Both labels of each row:
[  3   1  -2  17   0  -5  -2 -11   1   4   1  -1 -19   6   6  -4  10   6
   2   5  -4  -9  -2  -2  -1   6   5   6  10   5   1 -12  29   2   1  -2
   1   2   2   2  -5   0  -2   1   9   4  13   0  12   9 -19 -15   0 -17
  -3  -6   8 -13  -2  17   2   1  -6  -2  -7  11   7 -35  -2   1   2  11
  20 -24   0   2   7  -8  16] | D + J246
[  1   7   2  10  -8 -11  -5 -14   0  -1   2   1 -12   3   4   0  -6  -3
   9  -6  -1   2  -4  12  -2   6   5   0   4  -3  -4  -8  13   5   2  -2
   2   3  -3   6   4   3   2   5  -3   2  11   2  -1  -2  24  -1   4  38
  -1 -21   3   0  -3  13   0 -13   4   1  -2   4  10 -11   6  -8   2   2
  -3  -1  -4   1  -3  -2   6] | K + J148
[  3   7   3  27  -7  -8  -2 -13   1   3   1  -1 -18   9   6  -4  -2  -1
   5   2   1   1  -4   2  -2   9   8   1   6   3  -2 -11  25   4   2  -2
   2   2  -1   3   3   1  -1   1   3   3  13   4   6   1   1  -5  -1  19
  -3 -20   6  -4   0  18   3  -7  -1  -3  -7  10  11 -17   1   0   4   7
   6  -9  -1   1   4  -6  10] | K + J148
[  1   2   3  38   1  -6  -3 -10   0   1   2  -2 -12   3   5  -3  -1  -3
   6 -10  -1  -4  -5   7  -3   7   5  -3   6   1   0  -7  17   4   2  -2
   1   3  -2  11   1   3   2   1  -3   3  11   0   0   0   1  -9   5  28
  -3 -10   9   0  -1  11   1  -3  -1   1  -7   6  10 -21   6  -7   7   4
   3 -12  -3  -2   1   0   9] | A + J148
[  1   2   3  38   0  -5  -2 -10   1   0  -1   1 -13   7   2   1   0  -5
   4  -5   0  -3  -2   3   0   6   5   0   6   0   2  -6  14   3   2   1
   2   0   0   6   1   3  -3  -2  -1   4   9   2   2  -1  -1  -7   1  20
  -3  -8   5  -4  -1   8   4   0  -1  -1  -8   6   7 -16   3  -1   3   1
   6  -8  -1  -3   3   0   7] | A + J148
[ -4  29  -2  38  -5  10  -2 -17   0   7   5  -7   3  -2   1   0   3  -2
  -6  -1  -3   2  -6  -4   3  19   3   4   3   5 -34  -1  21  -2  -2  -1
   7  -5   1  -2   7   2   0   0  -6   2   6  -1  -4 -13  -9  -6   0   6
  -6  -4  22   7   0   3   2  -1  -5   0   2   1   9  -6   3  -8  17   1
   5  -6  -2  -3  11 -10   4] | H + J190
[  3   3   4  29   1  -7  -4  -7   1   1   0   1  -9   7   2  -2   0  -3
   5  -7   0   0  -5   7  -1   8   5  -1   9  -1   3  -7  14   3  -1   1
   2   3   0   8   2   3  -3   0   3   1   8   1   0   3  -1 -11   4  21
  -1  -8   7  -1  -1  11   2   2  -2  -3  -7   7   8 -13   8  -4   4   2
   6 -16  -1   0   0   1   6] | E + J148
[  3   3   7 -10   7 -10  -2  -3  -1   3   0   0  -8  12   1  -2   7   4
   0  -4  -2  -3  -3   2   3   2   1  -3   4   2   9  -9   6   0   1  -4
   0   3   3   9 -10   4   2   1   4   0   5  -2   4  11  -5 -11   8  -3
   2  -5   8  -6   3   8   0  -2  -2  -3  -6   5   6 -11   0  -1  13   5
  10 -12   2  -1  -3  -3   8] | A + J246
[  4  11  -3  20  -3 -11  -2 -21  -3   8   4  -6 -17  21   6  -2  10   7
  -7  20  -4  -2  -7 -10   4  15   6   0   2   8   5 -14  28   0   4  -2
   0   2   6  -7  -4  -9  -1   0   0  13  16   4  21   0 -29 -16  -4 -14
  -2 -20  19 -11   1  21   0  -9 -10  -9  -6  15  16 -26  -6  10  19  13
  20   7   4   0  15 -18  16] | K + J190
[ -2   2   5  26   4  -5  -1  -1   0   1   1  -1  -9  14  -1   0   2   0
  -1  -1  -1   6  -5  -2   3   7   2  -6   0   1  16  -5   1   1  -1   3
   1   2   4   5  -4   1  -4  -4  -1   1   4   0   1   2 -16  -6   0  12
   0  -7   6  -1   4   6   0   6  -1  -6 -10   5   8   5   4   5   9   1
   4   5   1   0   1  -1   2] | A + J190
[ -3  11   5  38  -7   0   1 -13   1   3   2  -3  -9  16  -2   0   1  -3
  -4   4  -6   9  -7  -6   5  20   5  -3   5   1 -10  -4  22   0   0   2
   1   0   7   3   1   0  -9  -4  -5   0  11   2   2  -7 -21  -7  -5  19
  -5 -10  12   1   2   8   2   0  -5  -6 -13  10  12   1   1   7  18   4
   9   7   6  -1   7  -8   5] | K + J190
[  2   9   1  23  -8  -8  -3 -17  -2   2   2   0 -27   8   4  -1  -4  -2
   8   7   2   5  -4   4  -1  10  11  -2   3   0  -2  -8  25   6   1   0
   4   3   0   1   6   1  -4   3   0   3  16   3   6  -3   4  -2  -2  33
  -5 -24   6  -1  -3  19   1 -13   1  -3  -8  11  10 -13   1   2   4   7
   1   5  -1   2   2  -3   9] | K + J148
[  4   6   0 -14  -5  -8  -3 -11   3   3   0   2 -11   6   2  -3   1   3
   3  -5  -3  -2  -4   5  -3   5   5   2   4   0  -2  -9  14   3   0  -2
   2   5  -2   7  -1   5   5   7   3  -1   5  -3   0   6  11  -6   5   7
   0 -16   6  -2  -3  14   4  -1   0  -1   1   4   8 -15   1 -10   2   3
   3 -22  -8   3   2  -4  10] | K + J246
[ -7  14   2  38  -8   2  -4 -11  -4   4   2  -6  -9  11   1  -2  -4   1
  -5  -9  -2   6  -5  -1   1  17   4   0   0   3 -14  -7  12   5   1  -1
   3  -2   1   7   2   7  -1   0 -10   0   7  -1  -3  -7   0  -1  -7  20
  -3 -14  14   4   0   9   1  -2   0   2  -1   4  15   2   1  -7  16   2
   1   3  -3  -1   9  -9   1] | K + J190
[  0  -9   5  38  10  -2  -2  -4   3  -2   3   5  -7 -11   0  -1  -7 -11
  15 -19   1  -2   0  16  -1   3   9   0   6  -2   9  -1   8   6  -1   7
   5   3  -6  14   6   1  -1   1  -2   2   7  -1 -11  -3   8  -9  12  38
   1  -5   4   8  -4   8   1  -1   4   3  -8   1   4 -18  15  -9  -3  -3
  -9 -16  -2  -1  -5   9   5] | A + J148
[ -1  -2   5   9   6   0  -4  -6   2   2   2   5  -7 -10  -1  -2   1  -1
   9 -15   0  -3  -2   7   2   3   8   3   3  -2   0  -6   8   2  -2  -2
   4   2  -4  13   4   4   4   4   4  -4   4  -1  -6   2  10  -9  13  20
   0  -7   3   3  -2   7   2   6   0   1  -2  -3   2 -11   8 -14   0  -1
  -3 -30  -4   4  -8   3   8] | D + J246
[  6  10   2  -1  -5  -9  -3 -14   1   4   1  -2 -15  13   6  -4   7   7
   3  -4  -3 -10   0   2  -1   5   2   3  10   1  -5 -13  23   1   4  -5
   0   1   1   7 -10   6   2   3   6   1  11  -1   9  11   4 -10   1 -10
  -3 -10  11 -12   0  15   3  -4  -4  -1  -4   8  10 -28  -2  -3   8  12
  14 -18  -5   3   4 -10  15] | K + J246
